Look-ups in named tables: a row name and a column name give one cell, copied from the table.

lilab:
	moromi	bilal
vekagu	93	113
vum	118	91
fuzig	120	86
taniko	79	127
katak	71	126
savu	73	137
von	93	111
lusu	148	59
div	11	201
dopu	18	189
zufura	17	191

What is the moromi of fuzig in lilab?
120
What is the bilal of dopu in lilab?
189
What is the moromi of div in lilab?
11
What is the moromi of vekagu in lilab?
93
What is the moromi of lusu in lilab?
148
What is the bilal of katak in lilab?
126
What is the moromi of taniko in lilab?
79

Table lado
          luf   dit  guvop  fave    lam  befod   lak  famosi   pide  lasepaf
vuz      1754  1955    101  1786    -14   1971  1868     995   3017     1665
fazolum  3658  1279   1774  1407   1196   2456   695     387    969     1595
zit      1534  1466    892   901   1170   1497  1230    1117    988     1005
par      4172  3427   -124  2073   -842   2937  1726     984   1153     1021
povuvul  3921  2870     65  2038  -1305   2583  1487     938    998     1030
gom       411   473   2627   570   1910     19   741     379  -5644     -548
gufeluk  1716  5029  -1884   392  -1860   1294  2466    2129    661      461
faf      3250  4454   -739  1764  -1469   2464  1761    1355   1038      845
bop      2457  -908   3098  2332   2070   1990  -510    -792   3817     4344
komol    2484   961   1261  2545    750   2528   683    -282   1163     1692
sel      3815  3425   -201  2070   -519   2488  1731     797   1118     1198
dimul    1304   801   1715  1350   1346   1084   790     172  -1050      903
vileb    3250   950   1282  3061    605   2928   451    -235    841     1851

famosi of dimul is 172
luf of faf is 3250
famosi of vileb is -235
befod of vileb is 2928
lasepaf of vileb is 1851
famosi of gom is 379

zurem =
cols = bini, sanopat, gem, gidinat, dem, mufota, tad, giv, lega, gagavig
mele: [136, 149, 152, 129, 119, 119, 102, 162, 130, 95]
popos: [118, 108, 167, 142, 159, 159, 82, 152, 178, 157]
sobed: [84, 166, 242, 96, 101, 192, 92, 106, 99, 150]
gis: [123, 165, 100, 115, 73, 96, 153, 143, 54, 93]
ruv: [124, 73, 73, 162, 148, 118, 175, 97, 172, 108]
nak: [129, 181, 158, 143, 104, 104, 143, 84, 122, 143]
veta: [121, 127, 97, 91, 141, 145, 132, 167, 90, 92]

mufota of sobed = 192
giv of popos = 152
lega of ruv = 172
gem of veta = 97
mufota of mele = 119
dem of sobed = 101
lega of veta = 90

Table lageduz
columns: tipak, pavana, teg, bage, bev, lodeni, misugo
kop: [-185, 893, -168, -378, 800, 614, 152]
fuv: [801, -3, 53, -50, 122, 492, -594]
bik: [-11, 944, 238, -155, -152, 90, 520]
pupov: [27, -236, -932, 709, -840, 209, -48]
pim: [-620, 836, 3, -369, 983, 742, -166]
gunub: [634, 414, -223, -47, -109, 281, -605]

fuv, bev => 122
pim, teg => 3
fuv, lodeni => 492
fuv, bage => -50
gunub, teg => -223
gunub, tipak => 634
pim, tipak => -620
bik, lodeni => 90
kop, bev => 800
pim, bev => 983
Row with the largest misugo: bik

lum:
columns: zisaku, bimuzes, miv, mobu
sagif: [207, 84, 43, 99]
fesi: [75, 53, 43, 83]
samo: [176, 83, 53, 75]
senola: [71, 62, 67, 61]
gubi: [91, 50, 58, 64]
sof: [59, 47, 49, 80]
bizake: [62, 65, 67, 63]
taduvu: [74, 60, 69, 57]
vek: [67, 58, 70, 53]
sesev: [70, 60, 73, 62]

mobu of fesi is 83
miv of fesi is 43
miv of sof is 49
zisaku of bizake is 62
mobu of samo is 75
bimuzes of samo is 83
mobu of bizake is 63
zisaku of sof is 59
bimuzes of gubi is 50
miv of samo is 53
bimuzes of bizake is 65
mobu of sesev is 62
mobu of gubi is 64
miv of senola is 67
mobu of sagif is 99

dedigus
fields: kef, solini, fik, gom, gukenef, ved, goposo, vaf
muv: [37.979, 66.150, 60.385, 77.406, 16.030, 14.913, 56.424, 67.234]
nof: [26.643, 50.325, 14.846, 62.457, 55.244, 14.952, 40.120, 82.560]
lan: [30.424, 35.861, 9.208, 56.372, 70.273, 44.675, 21.785, 3.806]
ropigub: [67.984, 47.642, 41.072, 57.902, 10.097, 25.753, 57.754, 82.654]
rekovom: [53.470, 64.228, 62.234, 70.905, 8.032, 18.282, 56.511, 75.940]

What is the fik of muv in dedigus?
60.385
What is the gukenef of nof in dedigus?
55.244
What is the solini of muv in dedigus?
66.150
What is the gukenef of rekovom in dedigus?
8.032
What is the gukenef of lan in dedigus?
70.273
What is the goposo of nof in dedigus?
40.120
What is the vaf of nof in dedigus?
82.560
What is the vaf of ropigub in dedigus?
82.654
What is the ved of lan in dedigus?
44.675
What is the kef of rekovom in dedigus?
53.470
What is the gom of ropigub in dedigus?
57.902
What is the vaf of muv in dedigus?
67.234
What is the solini of lan in dedigus?
35.861
What is the gom of muv in dedigus?
77.406
What is the solini of rekovom in dedigus?
64.228
What is the goposo of rekovom in dedigus?
56.511
What is the gukenef of muv in dedigus?
16.030
What is the gukenef of ropigub in dedigus?
10.097

dezut =
fields: kobirig, tofovi, tubi, tolu, vovun
fir: [224, 116, 193, 225, 171]
bepuzi: [217, 136, 178, 208, 139]
maf: [178, 147, 162, 222, 183]
keraf: [167, 229, 102, 148, 40]
nedob: [160, 187, 128, 192, 134]
divu: [220, 127, 185, 218, 160]
pemo: [121, 188, 119, 213, 193]

What is the tubi of divu in dezut? 185
What is the kobirig of nedob in dezut? 160
What is the tubi of nedob in dezut? 128
What is the vovun of pemo in dezut? 193
What is the tubi of maf in dezut? 162
What is the vovun of maf in dezut? 183
What is the kobirig of maf in dezut? 178
What is the kobirig of keraf in dezut? 167
What is the tolu of fir in dezut? 225
What is the kobirig of divu in dezut? 220
What is the tofovi of bepuzi in dezut? 136
What is the tubi of bepuzi in dezut? 178
What is the tubi of pemo in dezut? 119
What is the tubi of fir in dezut? 193
What is the tolu of keraf in dezut? 148
What is the tubi of keraf in dezut? 102
What is the tolu of divu in dezut? 218
What is the tolu of nedob in dezut? 192
What is the tofovi of maf in dezut? 147
What is the tofovi of nedob in dezut? 187

Table zik
	teda	kifovis	mifepa	vabepeg
bos	162	111	147	127
zisopog	112	146	137	143
luz	173	120	144	133
tirefo	3	180	136	158
muli	181	139	134	143
leganu	209	77	162	108
devimi	58	179	127	159
vif	204	118	143	128
rulovoz	239	99	148	121
musiv	225	77	176	98
sugiz	213	138	112	155

vabepeg of sugiz is 155
mifepa of zisopog is 137
teda of rulovoz is 239
mifepa of bos is 147
kifovis of musiv is 77
mifepa of muli is 134
mifepa of devimi is 127
vabepeg of devimi is 159
vabepeg of tirefo is 158
mifepa of luz is 144
teda of muli is 181
teda of sugiz is 213
kifovis of vif is 118
teda of vif is 204
Which row has the largest mifepa? musiv

bevu:
|  | fareges | rusel | sar | zeriv | voge | gukener | gasi | saz | kade | vebenoz |
|---|---|---|---|---|---|---|---|---|---|---|
| mekefu | 115 | 126 | 105 | 121 | 139 | 85 | 114 | 115 | 83 | 114 |
| takiz | 106 | 122 | 66 | 142 | 154 | 96 | 108 | 127 | 67 | 102 |
| milu | 82 | 67 | 109 | 53 | 40 | 83 | 79 | 54 | 94 | 69 |
| zuv | 131 | 148 | 195 | 101 | 139 | 5 | 93 | 124 | 90 | 97 |
| galutem | 39 | 28 | 119 | 22 | 5 | 105 | 77 | 27 | 123 | 80 |
| pob | 107 | 116 | 35 | 123 | 126 | 138 | 126 | 107 | 75 | 111 |

vebenoz of mekefu = 114
gasi of zuv = 93
voge of zuv = 139
rusel of mekefu = 126
kade of mekefu = 83
vebenoz of zuv = 97
saz of takiz = 127
saz of milu = 54
sar of milu = 109
fareges of mekefu = 115
voge of takiz = 154
saz of zuv = 124
saz of mekefu = 115
sar of galutem = 119

zos
fields: famiv, mep, fes, kav, folup
pog: [183, 128, 53, 124, 214]
sut: [159, 163, 147, 116, 141]
zirok: [150, 124, 106, 105, 173]
runodur: [160, 126, 90, 111, 186]
vobipa: [172, 158, 134, 75, 126]
pas: [137, 123, 126, 96, 157]
rati: [132, 124, 135, 92, 151]
boz: [149, 124, 108, 104, 171]
birizet: [161, 126, 89, 112, 186]
navu: [170, 160, 137, 85, 131]
sesizeg: [175, 155, 133, 69, 125]

pas, folup: 157
birizet, fes: 89
birizet, kav: 112
pog, mep: 128
navu, folup: 131
vobipa, fes: 134
sut, famiv: 159

ganuz:
|  | vob | tezi | zovup |
|---|---|---|---|
| nolani | -2307 | -2792 | -3120 |
| zugopup | -2672 | -3020 | -4611 |
| ruvi | -1780 | -2465 | -3896 |
| gavodib | -3773 | -2010 | -4933 |
| lovi | -5437 | -1947 | -5631 |
| rur | -4571 | -1768 | -3720 |
| balod | 1349 | 5378 | -4952 |
| ras | -4003 | -4217 | -3493 |
| lepuro | -4535 | -4771 | -1621 |
| gebu | 227 | -2395 | 576 |
| lav | -2730 | -1322 | -6732 |
| logi | -1890 | -37 | -3842 |
| vogami | -2312 | -2867 | -2456 |

What is the zovup of vogami in ganuz?
-2456
What is the vob of lav in ganuz?
-2730
What is the tezi of zugopup in ganuz?
-3020
What is the tezi of lav in ganuz?
-1322
What is the vob of lovi in ganuz?
-5437
What is the vob of zugopup in ganuz?
-2672
What is the tezi of lepuro in ganuz?
-4771
What is the tezi of ruvi in ganuz?
-2465
What is the zovup of lav in ganuz?
-6732
What is the vob of gavodib in ganuz?
-3773
What is the tezi of nolani in ganuz?
-2792
What is the tezi of balod in ganuz?
5378
What is the vob of gebu in ganuz?
227
What is the tezi of ras in ganuz?
-4217
What is the vob of vogami in ganuz?
-2312
What is the vob of rur in ganuz?
-4571
What is the vob of nolani in ganuz?
-2307
What is the vob of logi in ganuz?
-1890

